[ -4 -10 -25   1  -6   3   3  13  -6  -2  23   5 -13   9  24 -13  12 -17
  -2  12   5 -10  16 -13  13   3   1  21  -6   4  -6  -2  13  -4   0  23
  41  19  15 -24  -4 -10]
7
[  5  25   5  -6 -12  13   3 -17  33  22  14  25 -11  -1  17  -4 -28  29
  -5  19  -1  24  20  20  -3 -28 -26   3  59  -3   6 -26   2  21  29   3
 -57   4  41  26   8 -36]
9
[ -5   9  -1   2  -2 -76  -7  10  12   6 -13  -5 -14  -9  15 -12  24 -22
  21  12  11   7  17  -1  39  -8  -1  30   1  -9   4   7  39  -4  -3   2
  -6   4   2 -20   7  -5]
3
[-14  35  12  40 -11  39 -21  -3  32  -8   7  41   8  28 -23  -2  20 -21
  36  -7 -10  -1   2  -2  23  28 -28 -23  34  30 -17  41  50  19   5  14
  33  15 -44  43  39 -10]
0
[-11  -7 -26 -16   6   4  19  -5  10  -1  14  -7   0  19 -12 -11   4  13
   0  22  37 -17  25 -54  -6 -10   1 -20 -31   2  18 -22  19  24  -1  -6
  34  28   7  -5  27  16]
2
[-10 -19  18  -2 -24 -40   0   3  67  -1   4  57  21 -21 -12 -19 -37   0
   9 -24  11  38  20 -42   6   8  -6   2   1  -8 -37  16   6  45  16  11
  21  16  37 -31  44  -4]
2
[ 18  17 -35  59  50  40 -34 -25  22  26  -1  16  17 -10  10 -24 -26   4
  -8  12 -10 -30 -10   1 -76  23 -38 -22  39  11 -36   9  45  25 -22  19
 -29  -4  -1  26  33 -27]
9
[ -18  -11   35  -26  -30   66  -11   19   12  -15   30  -20    5    1
  -12   24  -35  -30 -114  -35  -35   -9  -26   -3  -14   29  -13   19
   41   -8  -33   35  -10   29  -24  -16   19    0    6  -14   10   21]
0
[ 30   7 -17  45  17  -5  19  13 -14 -43 -34  42  43 -22 -21  -5   9  42
  50  26  33  15  21 -12 -11  17 -17  -6  -9  -7 -42 -41   1  -4   2 -18
  10  10 -12  -2   4  38]
3
[ -4 -19  39  16   4   6   4  -8  40  12  17  17  16 -19  18  26 -37  14
 -18 -14 -14  28  35  -7 -45  -4 -12 -11  40 -23 -28  12 -22  24 -19 -17
 -12   5   6   5 -14 -23]
9
[  1   2 -25  27  32 -39 -17   1  -9  -1  -9  64  20 -15 -30   8  22   3
   9 -10  24   0  -5 -56  -6  -6   9 -27 -13  -2  -7 -27 -12   8  -9 -40
  22   2  -6  28 -10  26]
1
[  4 -15 -37   0   5  13  -3  31 -31   9   1  20  11 -19  13  -9   3 -11
  13  15  20 -17   8   2 -12   9 -20  14 -22  17 -12   3  22 -10 -17 -19
  11  13 -20 -25 -26  -2]
1
[ -2 -24  15  24  -3  41  -8  -2  38  26 -34  32  15 -13  -1 -50 -15 -28
  64  33   8  29  -2 -26 -34 -23   3  12  16   1  -4 -16  47   9  17   5
  11  26   2  17  -4 -18]
2
[-18  17 -12  -5  14  -8 -22   7   8  19 -39  21  -1  15 -17 -24 -18   3
 -10 -10  17  -1 -14 -41 -58 -28  11  -7  14  -8  12 -47  24  12 -18  -9
  33  25  -8  46  29  31]
8
[ -2  -7 -15   1 -12  13 -10   0  10 -30  -1  37  16  -2  30 -24 -17 -12
 -14  -8   2  20   9 -22   5  35 -41  25  11   3 -40   6  52  21 -15 -10
  47  10 -19 -17  12  10]
3
[ 13 -33 -27 -32 -32  37   5   9 -15   3  -5  27   1  22 -10   3   9   2
   7  -9  36  35  43 -12  -2   5 -44  43 -52   8  -4 -17  54   4  -8 -26
   7  -9  21  17  21   5]
10
[  9 -32 -28   5   6  39   9  24 -10  16 -31  20  26  -5 -11  -7   0  23
 -22  -6  27   5  12 -37 -24 -16   5  21   5 -23 -18 -18  26 -15 -25 -39
  16  27  10  12   5  -2]
9
[  7  -6 -30   2 -37  -5  -3 -16  38   9  19  19   7  14 -25  61   0  33
 -63   0  -4 -22  65  -4 -25  11 -24 -21 -14 -25 -35  53 -30  -1 -24 -27
 -46   6  14  -9 -27  -3]
0
[-32  38  10  57 -13  -8   4  -1  56 -15  25  55  11  -4  20 -12 -41   7
   3 -10 -11  -8  24 -49   8 -10 -10   4  27  -2 -45  25   0  18 -10  30
  -2  24 -10  15  40 -26]
2
[  4   4 -18  65 -22 -15  37  20 -42 -13  -8  26   7   3 -12  28   4  -7
  47  -2 -15 -14  48  13  16  32  -4  32 -16   1 -29   1   8   7  -2 -20
  17  -2 -17  -9 -27  11]
8
[ 22   4  17 -11 -27  40 -16  11  -3  47  20  -8 -14  39  42  26 -15  27
 -48  -5  -7  46  33   1 -13  13 -11  -2  26  13   9  30  20  -7 -32 -15
 -10  17 -33   7  43  12]
3
[ 25 -19 -26 -15  -9 -34 -27  -2  28   3 -26  19  11 -42 -17 -16  19 -40
  36  13 -11 -17   0  -9   8 -21 -12  44  21 -23 -38  -1  27  12   8  -7
  -8   3  -4 -19   8   5]
0
[ 10  -3 -48  23  -1   4 -12  37 -11  20  16  15  -7 -13  14 -18  16 -13
  10  16  16 -30  11 -10   1 -14  -8  20  -7  15 -19  17  -6 -21 -11  16
  25  13  -4 -27   1 -16]
7
[ -9 -12  18  33  21 -25   0  28   4  31 -41  19 -14 -27  11  -7 -35 -15
  47   5   1  23  16  -8 -24   0 -12   8 -11   5 -15 -28  10   9  -7  -6
  26  18  -3   0  10   5]
10
[ -8  11   9  16   0 -78   4   2   6  14   0  -5 -13  -6  22  -2  13  10
  28   0   2  -1  33  22   0   5   3   8   3 -10  -8   4  -5 -22  -1  25
 -11   7  34 -16   5 -24]
6
[ -9  15  22  20 -16 -28 -14  37   7 -17 -26  -1 -16   5 -39  19  -5  20
   3   5  28   6  22   0   0  -3 -27   9  29 -20  13  -9  25   4  -2 -15
   2  34  17  -2  45  34]
8
[  9  -2  10  14  19   7  -1  17  12  25 -46   1 -10 -16 -30   2  -7  11
  53  11  10  23  10 -13 -11  13 -22  -6 -30  27  16   0  38  23   6 -19
  32  -1   5  27  16  -1]
4
[  8  -2   9 -19 -28  -6  -9  14  -5  24   5  13  12  -3  21 -10 -35  28
 -23 -13  -9 -18   5  10 -17  12 -34  26  42  28 -27   9   4  12 -10 -30
  -2  -6 -39  17  27  -4]
4
[ 13 -10 -10  -8 -31  33 -22  11   4   4 -21  59  21  17 -35  42  -9  23
 -26 -13  14  23  13 -12 -63  16 -23 -22   8   0 -31 -20 -17   3 -14 -38
   7   1  21  17   5  24]
1
[ 20   7 -27  -9  19  11 -10  22 -10  15  17 -29 -17  -9  37   6  13 -17
  45  48  -7 -35  -5  16 -35  -8   0  10 -13  11   4  -1  21 -10   3  44
  21  -7   2 -14  -7 -28]
6
[ -1   7  16  16 -36 -21 -24   5  25 -23  47  37  10  17   8  38 -11 -31
 -11 -15 -33   3  65 -21  40  12 -24  51  13   4 -69 -21 -12  19 -17  10
  -9  20 -34 -20  20  17]
7
[  1  -6 -23  -1   9 -29   5  31 -18   6  -2  21  10 -28  10 -22   1  -4
  46  22  19 -32 -21 -12 -41 -15  15   0  -2   6 -10  -2 -12 -23  -5  13
  18  17 -19 -22 -16   4]
1
[ -7   4 -24 -20  -7  -2  19  15 -32   0  25 -13 -27  34  27  -7   7 -21
  -6  28   0 -23  43 -10 -22   7   0   8  -7 -33   5  -1  11 -10 -29  39
  17  14  -3 -12   5   3]
6
[  1 -29  -5  30  10 -24 -20  20  28   8  -6  60  15  14  19  -4   5 -24
  33 -14  -4   4  36  -1  12  31 -40  23  -2  15 -45 -14  64  34  -3  16
  53  34  -6  -6  47 -30]
7
[ -3 -15  16  -9  14  41  19  14   3  -3 -27 -17   7 -12 -21 -10 -31   2
  20  15  23  10  13 -55 -41 -23 -11  35 -25   5   7 -12  31  13 -24 -26
  25  23 -19   3  21  27]
4
[ 25 -30  -2  26 -12  45  -1 -11  27  17 -16  40  55 -24 -11 -46 -27  -9
 -18  -7  -4  23 -18  26 -28  43  -4  -5  46  13 -57  19  33  17   8   0
  -7 -14   4  15  -5   9]
3
[ -7  18 -22 -76  -7  14 -13  43  46   4  11  -5   4   0 -24  47  -1  34
 -37   1  27  11  28  -7  -3   1 -11 -19 -63  10  10  11  43  24  -3   9
  16  12  37  15  10   3]
0
[  7  34   2   8  30  24  -2 -15  35  18  38  24   4  -8  55  24 -10  34
  28  -4 -22  10  25 -21 -60 -16 -11 -46 -10  15 -18  12 -39  12 -23  39
 -12 -21 -16  42   7 -54]
9
[  1   8 -24   7   9  -9  -1  21 -11  19   3   1  10   0  -2 -20  -7 -22
  22  15   5 -14  10   2 -39 -11  11   9  11   8   0  -1  14   4  -7  17
   4   6 -10  -5  -7  12]
5
[ 32  23 -24  -6  22  21 -21  38 -13  11 -25   4 -18   8  10  23  21  20
  32  21   5   6  -6 -13  15 -11 -13 -33  -8  16  24 -14  -6  18   7   2
  37  10 -35 -19  49   3]
8
[-59  32   9   5  19  15  -5  26  31   1 -66  56 -11 -17 -38 -16 -23 -31
  20  -9   3   0   3 -21 -36  17 -14 -44 -24  -8  -9  16  28  17 -29   2
  16  21 -28   1  16  -4]
9
[-15 -25   7 -11  30  57  -5  19  -6  13 -19  16  17  -9  -1  33  13 -24
   2  11   5 -12  23   1 -24   3   4   4 -33  19 -12 -42  41  10 -20 -25
  26  24 -14   7   5  15]
7
[-31 -19  -5 -51 -25  39 -21  42  10  16   6 -15   9  14 -17  11  28 -31
 -26  17  34 -13  17  26  19  17  -8  24 -22  28   6   3  59 -21   3  -8
  22  20  38 -14 -29  -4]
6
[-20  16 -15  -3   5 -29   2  11  43  14 -35  -3   7  16 -12  20   2   6
 -29   7  15   0  34 -40  -1  23 -25  -6 -42  22   0 -11  40  27 -13 -32
  29  16  21  -7  -6  -1]
3
[-20 -23   3 -31   6  87  10  33  -2   2 -12  14   3 -16 -14   1   0 -15
 -25  12  23   1  25 -17  23  26 -40  -5 -38  16  10  -3  56  14 -14 -24
   7  10   0  31  15  23]
10
[ 13  -6 -21  14   5  -7  -7  -4   4  -6 -15 -21 -24 -16 -28  14  13   4
  23  -4  21  -3 -10 -29 -58 -33 -22  55 -18 -13  25 -20  33   3   3  -8
  16  -3  94  10  26   8]
8
[-32  -1 -30 -19  -3 -39 -34 -14  34  20 -35  73  -5  14 -23  14   3 -49
  24 -18 -10 -12  33   3  20  -3  14 -23   2 -12 -18  13  60  19 -14   2
   9  36 -61   0  41  24]
5
[-17  10  -5  27  29   3   2  30   1 -14 -30  26   7 -12 -49 -26  14  -6
  46  11  40   1  -3 -17 -53 -11 -18  -1 -13 -17  10 -25  27  -8  -2   1
  41  16  40  29  -8   5]
6
[-32   9  -6 -26 -53 -24 -17  10  38   1   4  60   8 -13 -11 -17 -19 -24
 -14   7 -30 -42  -3  -4  47  30   9  26  43   2 -47  -4  31  -5  27  19
 -37  17   5  20 -12   3]
9
[ 24 -31   0 -29 -21  25 -36  -2  20  36  20  -7 -10  33  22  55 -29  -9
 -46  -1 -30  17  27  17 -18  -1   1 -16  41 -25 -18  30   6  12 -25  -6
  -5   9 -53 -15  19   7]
10
[  9  23  -2  24 -28 -17   7   2  48  13  11  53   6  13  28  16 -26  53
 -27  -5 -13   3  36   7  48   5 -15  -2  43  20 -46 -21 -26   9  29  30
 -24  34  35  -1  60 -27]
7
[ 15  -6 -28 -33   8  66  -7  13  14  25  -3 -24   7  -3   0  20  24  31
 -16  15  51  33  53 -35 -31 -24 -20 -11 -10   2  13 -11   2 -15 -26 -21
  38  20  49  -8  24  17]
6
[ 31 -11  11 -14 -13  32 -12  11  18  48  21 -15   7 -24  46  11 -25  12
  -8 -16 -15  24  14  -4 -29 -24 -13  46  34  22 -19  -6   5   0  -9  -7
  11   3  20   9  34 -18]
6
[-27  -7   3   5  10 -23  -7  11   0   8  18   7 -11 -13  12 -24  26 -40
  40   5  12  20  23  42  44   5  -2  23 -28  16  18  11  43  -6  15  14
  11  15  10 -27 -47 -26]
7
[  3  -6 -50 -18  22 -12 -20   2 -14   8  21  -8 -12  11  29 -26  34 -16
 -11  29  22 -31   3 -11 -24 -28  14  -7  15 -22  20  13  20 -14 -19  18
  28   7 -17 -18  -9 -11]
7
[ 15  10 -10 -27  -7  52  -8  18 -10   0  -6  10   1   6   0  16  -4  20
   3  -4   1  34  21  14 -17   5 -18  -4 -23   1  -3  -6  35  10 -13  -7
  16   7 -25  27   8   9]
0
[ 14   4  -4  -7  40  33   8  46  -4  31 -31 -16   4  -8 -17   1  17  12
  36  14   6  32  27  47  10 -15 -24  -4 -16  -9  24 -15  26   7   2   8
  -2  11  14  36 -15 -30]
4
[  0  17  -7  33  -4 -46 -34  -9  39   8 -58  46  28  34 -25 -35  -4   4
  52 -17  13  34  -5  17 -14 -13 -23  21  38  22 -18 -31  38   7  27   0
   0  36   3 -17  36 -21]
5
[ 15 -13  -1  -2  28  76 -23   9   4  15  -8 -13  30 -27 -23  -4   7 -25
  12  24  21   8 -28  21 -35 -38   8  -4  57   1  15 -13  43  11   7 -42
  38  -8 -18  27 -34   3]
6
[ 11 -16   1 -30 -34 -10  -1  17  -2  26  29 -15 -15   6  33  10  17  23
  -4 -16 -10   5  41   3   4 -24 -29  35  10 -18   1  -7 -28 -17 -11  -4
 -13  25  19  -9  33 -21]
2
[ 22 -25  -7 -12  25  81  -1 -15  40  37  -9 -18   0  -7   3  29 -30  23
 -47   2  -1  37   3 -24 -25 -13  12 -33 -28   2   4  -1   2  12  -8   6
  -9   1  33  25  17   2]
10
[-14  -1  -4  22  -9 -46   3 -12   6  16  -4 -10 -10   5  18 -22   0  10
   9  -4   3   1   3  13   2  13  23  19   1  -1  -2  20  41 -26   4  17
 -22   4  32   0 -16 -37]
9
[ 20  24 -33 -21  46  46 -28  22   2  -4  -9 -12  23  10 -14  26  26  48
 -23  19   1 -15  -7   0   1  10  -9 -30 -14   3  15 -39  26 -10   5  -2
   9  25   7  24  -2   6]
6
[-11  -6 -16  36 -11 -51   7  -3 -13  12 -38  91   6  -2 -38 -43 -22 -34
   2 -19  34  -8 -12  -3 -36  12 -10   5   6  -1 -28   5  48  33  -8 -16
 -23 -22   3  17  49  -1]
1
[ -2  -5   2  39  38   7  -7  17  14 -17 -30  25   5   9 -12   3  30 -26
  34  16  15  15  11 -23 -11 -20   5 -10 -26 -18  -4 -17  25  10 -12  16
  33   6  -5  13  -1 -29]
7
[-13  -7 -12 -42 -14  15 -13  -9  13   9 -11   0 -19  54   9   4  10  -5
 -23   7  -4 -11   3  -8  -5 -12 -16   1 -30  -1  17 -26  36  -7  -4   7
 -13   5 -16  52   0 -24]
10
[-19  14   9   5   5 -92   6  14  14  14  17   4 -18  -8  29 -11 -10   5
  22   5   2   1  20  13  18 -18  32   8 -16 -17   5  13  -6 -21   6  39
 -15  19   3 -19 -23 -30]
6
[-23 -16  19 -37  25  34   3  12  45 -16  13  -1   1 -13   3  27 -24  22
  -6  -5  17  16   1 -20  19 -19 -12  -1 -31   9  10  11  23  19   4   2
  45  37   8  -3  12  -9]
4
[-15 -12 -14  -6  18 -13 -24  17  25 -27 -18  52  18 -13 -31  35 -34  22
 -23 -31  33   3   8 -19 -16 -10 -20 -10 -48   9 -29 -22  15  29 -14 -30
  24  29 -18 -12  34  28]
5
[ 12   1 -32  -5   8 -12   5   7 -19  18 -11   1  -6  15  20 -27   8   0
   3  22  -5 -33 -26 -27 -59   9   8   6   0  -2   1   3   8   0  -2  11
  32   3  11 -14   4 -11]
0
[-15   5   9  13  11 -40  -2  14  23  31  -2   5  -8  -9  11 -10 -13  -7
  27   9   8  22  21 -25   4  -2   5  16 -16   9  10  12  24  -5   1  10
  -5  13  19  -6  -7  -5]
10
[ 11 -45   6 -23 -51 -15  11  -1   6  33 -17 -36 -15   4  23   6 -50   1
 -72 -25 -14  13  11  19 -37  15   4  28  20 -15 -34   1  -1   6 -16  -4
   1 -25  46  -4  16  -5]
10
[-28   4  -7  -7 -24  73  -2  13   1  24 -11   2  -4 -13  -2 -30   9 -24
   3   1  36   9  -8   1 -24 -25 -11  30  -1  28   7   8  31 -12  -3 -13
  13  -7  48   4  17 -19]
2
[  3   9  12 -20   2   1  -5  17  14   9   6   0  -9  16  23   6 -11  22
   9  40 -17  18  16 -26  25   2  13 -31  39 -16  29 -12  15  11  16  -4
  13  33 -41   9 -31  -5]
9
[ -2   7   0  -3  16 -78  -4   1  21  15 -20  22 -11 -20   2  -5  24  19
  47  19   2   9  10   7  19 -12  10  -7  10 -26  27  37  11  -9  22   4
 -11  -7  26   2 -29 -35]
4
[ 22 -11 -28   3   6 -22  -2  18 -12   8 -10  -6  -7   9  45 -35   0   4
  25  41   4 -21 -11 -22 -36 -22  13  13  28 -10  11   1  15 -14   3  32
  15  17  -5 -19  10 -15]
5
[  9 -23  -2  -9  -6  10  -4  24   4  19 -27 -30 -12  -2  15   6   9  44
  -8  23  21 -19   1  -7 -61  -2   4 -18 -24  11  21   7  18 -29 -15  -7
  27  10   7  14  -3 -19]
7
[ 19  -4  -6   4 -22 -10 -38  39   6  34 -24  48  23  -3  35  43 -27  14
 -22  -5 -38  -5  28  20  -7  25 -29  27  24  29 -51 -24  10  14  -2 -33
 -18   7 -16  -4   3 -13]
5
[-28  -8 -13   8   8  22   8   0  19   6 -49  34   0 -39  -3 -30  -1 -17
  35  25  25  -9  16  -1 -43 -36  -5 -17   6 -19 -11 -24   3 -18 -10 -11
  28   9   4  39 -43 -14]
6
[-16  -5  -4  -5  27 -45   2  -5  -6  10 -12  18  -6 -40 -14   0  -3 -26
  25 -20  16  12  -3  30  17 -11  27   1 -45  -2   3   0  40   5  -6   6
 -28   4  -2  -9   9  10]
1
[-12  -9  -8  29 -39 -45 -11  22   2   0  -4  60  -7  24 -11 -52 -32   0
  36 -26   0 -14 -21  -3   9  -2 -27  31   2  30 -20  14 -12 -21  19  11
   9  59 -58 -35  22  -6]
5
[-20  -4  12  43 -21  40  10  -3  12  -1 -25  12  17  10 -10 -24 -44  -6
  -3  17  14   1  11 -10 -28  16 -25  21   3  32 -26 -21  43   6   0 -27
  -2  -2  -9  41 -31  -2]
10
[-28  16  13  -6 -41  11  -5  -1  47 -10 -13  35  35  31  31  26 -42  36
 -10  31 -23 -20  13  25 -38  26   3  -8  53   3 -40  -2  26   3  20   0
  -7  34  -1 -29 -16 -29]
2
[  8 -23 -16 -26 -42 -77  -3   3 -10  33 -13  -1 -12  26  12 -24 -12 -12
 -34   6 -10 -20  -8 -19 -23   2  14  47  36 -22  -5   4  10 -13  -7 -25
   0  23 -13 -51   3  21]
3
